Below are the code and all the weights of a small trained network. Each question names an input and a class and asks about switching units off, where a switched-off unit gives its printed mean instead of its output.

import numpy as np


def w(rows, s, z=0):
    codes = np.array(rows[::2]) - 128.0
    scale = np.full(codes.shape[1], s)
    scale[-1] = z or s
    return codes * scale


def f(y):
    return np.maximum(y, 0)


def log_softmax(a):
    a = a - a.max(-1, keepdims=True)
    return a - np.log(np.exp(a).sum(-1, keepdims=True))


def net(x, mask):
    res = np.array(x, float).reshape(1, 6) / 4 @ E
    y = f(res @ A[0][:, :-1].T + A[0][:, -1])
    res = res + np.where(mask, y, B[0][:, -1]) @ B[0][:, :-1]
    return log_softmax(res[-1] @ U[:, :-1].T + U[:, -1])


A, B = {}, {}
E = w([
[110,82,116,100,135,169,99,131],'x0',
[140,209,105,22,163,183,149,29],'x1',
[47,184,2,219,90,117,76,92],'x2',
[73,185,136,192,166,214,235,197],'x3',
[112,106,140,127,131,145,117,117],'x4',
[71,77,79,112,254,57,167,121],'x5',
],0.0093)
A[0] = w([
[105,106,87,198,112,156,96,106,66],'N0',
[103,61,131,174,150,66,137,170,13],'N1',
[141,162,171,132,68,169,100,145,71],'N2',
[101,81,155,106,207,85,173,115,50],'N3',
[143,157,176,153,32,168,89,129,71],'N4',
[109,116,132,134,142,169,134,137,116],'N5',
[88,143,125,142,129,159,202,182,164],'N6',
[90,130,54,143,194,97,121,123,117],'N7',
[153,206,99,58,213,188,132,53,5],'N8',
[67,157,44,185,89,132,80,98,103],'N9',
[170,74,210,90,107,155,165,141,101],'N10',
[105,180,126,69,133,171,140,41,43],'N11',
[71,159,127,126,132,177,190,186,136],'N12',
[112,94,123,169,99,94,90,195,52],'N13',
[128,64,169,139,122,102,120,197,65],'N14',
[169,102,186,83,187,134,150,175,88],'N15',
[172,141,145,148,69,198,111,124,58],'N16',
[154,162,150,141,64,175,84,146,66],'N17',
[162,109,179,96,130,138,155,177,78],'N18',
[137,119,109,125,99,125,112,194,20],'N19',
[132,107,156,182,92,119,86,197,25],'N20',
[69,108,126,125,243,32,135,115,75],'N21',
[151,110,127,89,80,10,56,121,175],'N22',
[16,167,62,152,78,131,87,116,105],'N23',
[92,168,123,143,137,189,183,143,115],'N24',
[175,96,108,121,123,63,63,65,136],'N25',
[161,165,114,111,101,147,151,93,113],'N26',
[175,148,111,99,137,117,71,94,97],'N27',
[93,181,157,134,113,104,160,135,56],'N28',
[95,157,121,126,139,150,180,189,114],'N29',
[130,158,110,165,163,191,146,183,142],'N30',
[100,123,136,161,125,160,156,203,120],'N31',
],0.011,0.0024)
B[0] = w([
[155,138,145,113,127,87,161,109,183],'N0',
[126,128,101,218,171,145,171,143,196],'N1',
[90,186,83,111,179,134,99,176,204],'N2',
[122,197,91,81,174,139,89,164,202],'N3',
[105,122,67,96,203,143,88,200,227],'N4',
[129,130,168,105,116,144,94,125,155],'N5',
[85,109,157,90,108,120,104,105,208],'N6',
[133,188,120,103,201,118,84,190,204],'N7',
[119,76,51,212,119,170,212,107,251],'N8',
[198,211,185,59,101,61,196,84,235],'N9',
[183,180,164,115,139,60,163,90,245],'N10',
[147,90,97,254,102,157,179,112,221],'N11',
[103,74,173,83,79,161,58,89,211],'N12',
[141,91,65,192,64,132,181,110,197],'N13',
[148,101,101,151,111,143,196,110,207],'N14',
[198,199,124,94,104,57,142,97,231],'N15',
[118,157,98,105,195,120,101,209,206],'N16',
[87,161,52,109,178,123,73,213,207],'N17',
[175,163,132,90,126,67,163,91,211],'N18',
[126,113,107,172,132,114,143,146,156],'N19',
[123,123,51,200,108,189,173,114,202],'N20',
[99,125,62,94,187,159,81,213,228],'N21',
[52,50,204,95,57,163,97,101,254],'N22',
[188,189,132,59,125,61,180,82,230],'N23',
[105,86,194,120,110,171,112,94,203],'N24',
[109,69,206,100,108,195,60,73,234],'N25',
[103,109,97,160,139,138,126,134,178],'N26',
[83,101,157,153,120,148,130,118,192],'N27',
[132,109,162,107,121,148,111,131,154],'N28',
[115,60,160,124,102,156,73,101,191],'N29',
[123,86,191,115,92,163,87,135,196],'N30',
[121,99,142,148,85,154,116,91,195],'N31',
],0.0085,0.012)
U = w([
[54,70,227,109,79,154,62,101,254],'0',
[196,187,167,87,120,68,166,105,32],'1',
[70,156,83,110,198,140,73,215,146],'2',
[108,87,91,253,106,153,192,118,68],'3',
],0.018,0.00096)

Each question gives the input, the list of numbers given to net, and the class t.
The units are the neurons (one row each of A and B). Each row of codes is followed by its name. A weight is (code - 128) times the scale printed after its matrix; where a second scale follows, it is the last column's (A, B and U).
mask holds one flag per neuron, in row order. A switched-off neuron (its flag False) gives its mean, the last column of its row in B, instead of its output. The means were averaged over made-up inputs and are rounded, as every weight is.
A unit's drop is (log p(t) with every unit on - log p(t) with that unit switched off) / (log p(t) with every unit on - log p(t) with every unit switched off).
The circuit of an input: a set's keep is (log p(t) with only the set's units on - log p(t) with every unit switched off) / (log p(t) with every unit on - log p(t) with every unit switched off). Starting from the 12 units with the biggest drops (on a tie, the unit counted first), units are removed one at a time, each time the one whose removal leaves the highest keep (on an exact tie, the one counted first), for as long as the keep stays at least 0.8.
units of the circuit, in order: the units of the circuit, biggest drop first
most important unit: the unit with the biggest drop
top k neurons: the k neurons with the biggest drops, biggest first
drop when u is switched off: that unit's drop, to one decimal
input [3,8,-7,-6,-8,8], class 2: units of the circuit, in order -> N21
input [-8,-4,-2,-3,6,-4], class 2: units of the circuit, in order -> N4; N17
input [-4,-8,-8,7,4,-6], class 1: top 4 neurons -> N10; N18; N15; N8
input [-5,5,5,2,3,-1], class 1: top 3 neurons -> N9; N23; N20
input [3,-8,-2,-1,-8,7], class 3: top 3 neurons -> N13; N1; N14
input [-6,4,4,-7,1,-8], class 2: top 4 neurons -> N4; N17; N16; N2
input [8,-8,1,-1,6,-7], class 3: top 2 neurons -> N13; N20
input [-6,0,8,7,-1,-7], class 1: top 3 neurons -> N9; N23; N22
input [4,5,0,-6,-4,-7], class 2: top 4 neurons -> N17; N4; N16; N2
input [-4,-4,3,-3,7,-3], class 3: top 3 neurons -> N20; N13; N12
input [-7,8,7,3,-7,-7], class 3: top 2 neurons -> N11; N8
input [-2,1,4,2,6,4], class 1: top 3 neurons -> N9; N23; N4
input [1,-1,5,3,-7,-6], class 2: top 3 neurons -> N4; N17; N10
input [-6,3,1,0,-1,3], class 2: top neuron -> N13
input [-7,-2,1,2,-8,2], class 0: top 2 neurons -> N8; N4
input [-5,7,1,-6,-5,1], class 3: top 2 neurons -> N8; N11
input [-7,7,-6,4,3,3], class 3: top 3 neurons -> N8; N11; N9
input [6,-2,7,8,-4,-4], class 0: drop when N12 is switched off -> 0.1
input [-1,-3,7,3,0,-5], class 1: drop when N9 is switched off -> 0.6
input [6,5,4,-1,-5,0], class 3: most important unit -> N8
input [-1,8,-6,4,-6,-1], class 3: drop when N8 is switched off -> 1.0
input [0,-7,-5,-1,0,1], class 3: drop when N4 is switched off -> 0.0
